Below are the code and all the weights of a small trained network. Each question names an input and a class and asks about switching units off, where a switched-off unit gives its printed mean instead of its output.

import numpy as np


def w(rows, s, z=0):
    codes = np.array(rows[::2]) - 128.0
    scale = np.full(codes.shape[1], s)
    scale[-1] = z or s
    return codes * scale


def norm(h):
    return h / np.sqrt((h * h).mean(-1, keepdims=True) + 1e-5)


def f(y):
    return np.maximum(y, 0)


def log_softmax(a):
    a = a - a.max(-1, keepdims=True)
    return a - np.log(np.exp(a).sum(-1, keepdims=True))


def net(x, mask):
    res = np.array(x, float).reshape(1, 6) / 4 @ E
    u = 0
    for l in range(2):
        y = f(norm(res) @ A[l][:, :-1].T + A[l][:, -1])
        res = res + np.where(mask[u : u + 8], y, B[l][:, -1]) @ B[l][:, :-1]
        u += 8
    return log_softmax(norm(res)[-1] @ U[:, :-1].T + U[:, -1])


A, B = {}, {}
E = w([
[146,63,124,63,147,153,52,57,212,125,96],'x0',
[96,243,110,147,171,84,174,53,111,177,45],'x1',
[2,96,144,127,104,218,112,175,70,203,136],'x2',
[201,124,153,126,120,177,143,112,109,167,154],'x3',
[110,139,118,138,118,148,170,131,165,127,132],'x4',
[125,133,142,116,195,134,102,149,111,108,146],'x5',
],0.0078)
A[0] = w([
[169,94,148,173,92,78,130,169,134,120,172,203],'L0N0',
[89,42,89,72,131,147,112,156,158,206,132,253],'L0N1',
[162,97,140,134,140,107,129,46,175,23,125,51],'L0N2',
[174,206,131,213,159,98,212,98,33,38,108,187],'L0N3',
[88,155,112,137,177,134,125,22,131,186,88,120],'L0N4',
[59,190,128,113,151,168,126,98,148,255,62,130],'L0N5',
[73,163,205,198,90,127,143,207,66,146,139,51],'L0N6',
[159,161,134,96,148,85,136,114,168,129,70,28],'L0N7',
],0.0081,0.0034)
B[0] = w([
[108,110,169,191,172,120,119,226,135,51,119,192],'L0N0',
[126,56,123,71,110,80,97,58,101,94,176,208],'L0N1',
[129,196,227,165,114,236,89,130,70,136,134,192],'L0N2',
[53,114,97,62,70,97,188,152,80,186,178,255],'L0N3',
[229,121,85,186,167,104,116,64,149,98,53,210],'L0N4',
[254,87,113,109,209,48,48,106,151,96,123,228],'L0N5',
[183,184,222,130,114,235,102,39,219,117,44,207],'L0N6',
[55,125,128,75,130,162,133,99,151,195,139,173],'L0N7',
],0.0086,0.0096)
A[1] = w([
[96,123,189,181,86,179,136,77,130,90,134,56],'L1N0',
[151,174,97,89,119,73,186,110,115,123,128,112],'L1N1',
[123,89,160,135,87,126,121,209,143,45,183,202],'L1N2',
[178,140,130,80,158,118,113,2,126,124,73,118],'L1N3',
[131,56,54,120,138,76,130,109,104,178,137,150],'L1N4',
[124,73,182,150,142,212,83,116,167,74,155,226],'L1N5',
[141,92,117,207,140,63,202,220,88,70,145,4],'L1N6',
[129,62,91,93,111,105,114,135,149,95,149,60],'L1N7',
],0.0099,0.0027)
B[1] = w([
[133,117,143,211,199,117,105,94,141,50,95,175],'L1N0',
[78,91,64,80,71,108,87,104,99,171,145,173],'L1N1',
[154,161,196,139,221,175,118,145,179,219,51,208],'L1N2',
[98,172,221,130,151,210,136,254,184,149,121,246],'L1N3',
[82,106,58,188,89,107,177,89,44,73,163,169],'L1N4',
[135,128,16,149,60,58,163,88,75,61,147,234],'L1N5',
[28,216,167,108,116,150,126,208,208,168,133,160],'L1N6',
[141,152,97,95,98,103,176,78,98,137,147,154],'L1N7',
],0.0096,0.014)
U = w([
[85,187,198,99,200,204,138,243,229,226,46,7],'0',
[199,49,80,198,183,127,90,81,136,4,65,159],'1',
[40,1,14,28,61,60,229,73,42,149,202,159],'2',
],0.0085,0.0021)

Each question gives the input, the list of numbers given to net, and the class t.
The units are the neurons (one row each of A and B). Each row of codes is followed by its name. A weight is (code - 128) times the scale printed after its matrix; where a second scale follows, it is the last column's (A, B and U).
mask holds one flag per neuron, layer by layer. A switched-off neuron (its flag False) gives its mean, the last column of its row in B, instead of its output. The means were averaged over made-up inputs and are rounded, as every weight is.
A unit's drop is (log p(t) with every unit on - log p(t) with that unit switched off) / (log p(t) with every unit on - log p(t) with every unit switched off).
The circuit of an input: a set's keep is (log p(t) with only the set's units on - log p(t) with every unit switched off) / (log p(t) with every unit on - log p(t) with every unit switched off). Starting from the 12 units with the biggest drops (on a tie, the unit counted first), units are removed one at a time, each time the one whose removal leaves the highest keep (on an exact tie, the one counted first), for as long as the keep stays at least 0.8.
circuit, biggest first: the units of the circuit, biggest drop first
top k neurons: the k neurons with the biggest drops, biggest first
top k neurons in layer l: the k neurons of layer l with the biggest drops, biggest first
drop of u: that unit's drop, to one decimal
input [1,7,7,-6,-6,-7], class 1: circuit, biggest first -> (L0N5)
input [0,8,-4,-7,8,-2], class 2: top 2 neurons in layer 0 -> (L0N3, L0N6)
input [-7,-8,4,-3,-6,0], class 1: top 2 neurons -> (L0N6, L1N5)
input [2,0,6,-6,6,5], class 2: top 2 neurons -> (L0N1, L1N2)
input [2,4,8,3,-6,7], class 1: top 3 neurons -> (L0N5, L1N2, L0N1)
input [-7,-5,2,7,-4,-1], class 1: top 3 neurons -> (L0N6, L1N3, L1N5)
input [0,-3,4,-5,5,-6], class 1: top 2 neurons -> (L0N3, L0N6)
input [1,2,-5,-7,3,1], class 0: top 2 neurons in layer 1 -> (L1N5, L1N4)
input [5,8,1,-5,-7,-3], class 1: top 3 neurons -> (L0N5, L0N4, L1N2)
input [-1,7,-5,5,1,4], class 2: top 2 neurons -> (L0N3, L0N6)
input [-7,1,-5,-2,6,-6], class 2: top 2 neurons -> (L0N3, L1N3)
input [-5,2,0,-7,-7,6], class 2: top 3 neurons -> (L0N3, L1N3, L1N2)
input [6,2,-3,-4,-2,8], class 0: top 2 neurons in layer 1 -> (L1N3, L1N4)
input [8,2,-8,3,-3,6], class 0: circuit, biggest first -> (L1N3)
input [-6,0,-8,8,1,-2], class 0: top 3 neurons -> (L0N0, L1N6, L1N5)
input [7,-8,3,4,5,8], class 2: top 2 neurons in layer 0 -> (L0N6, L0N1)
input [1,-5,3,-8,-2,0], class 2: top 2 neurons in layer 0 -> (L0N1, L0N2)
input [-4,-6,-2,-7,-4,-4], class 0: top 2 neurons -> (L1N6, L1N2)
input [1,3,7,3,2,2], class 1: top 2 neurons in layer 0 -> (L0N5, L0N1)
input [-7,3,-4,1,4,4], class 2: circuit, biggest first -> (L0N3)
input [-3,-6,4,3,-8,3], class 1: drop of L1N5 -> 0.1
input [-6,2,-3,1,3,-8], class 2: drop of L1N3 -> 0.2
input [-8,-4,-8,0,-8,6], class 0: drop of L0N6 -> 0.0
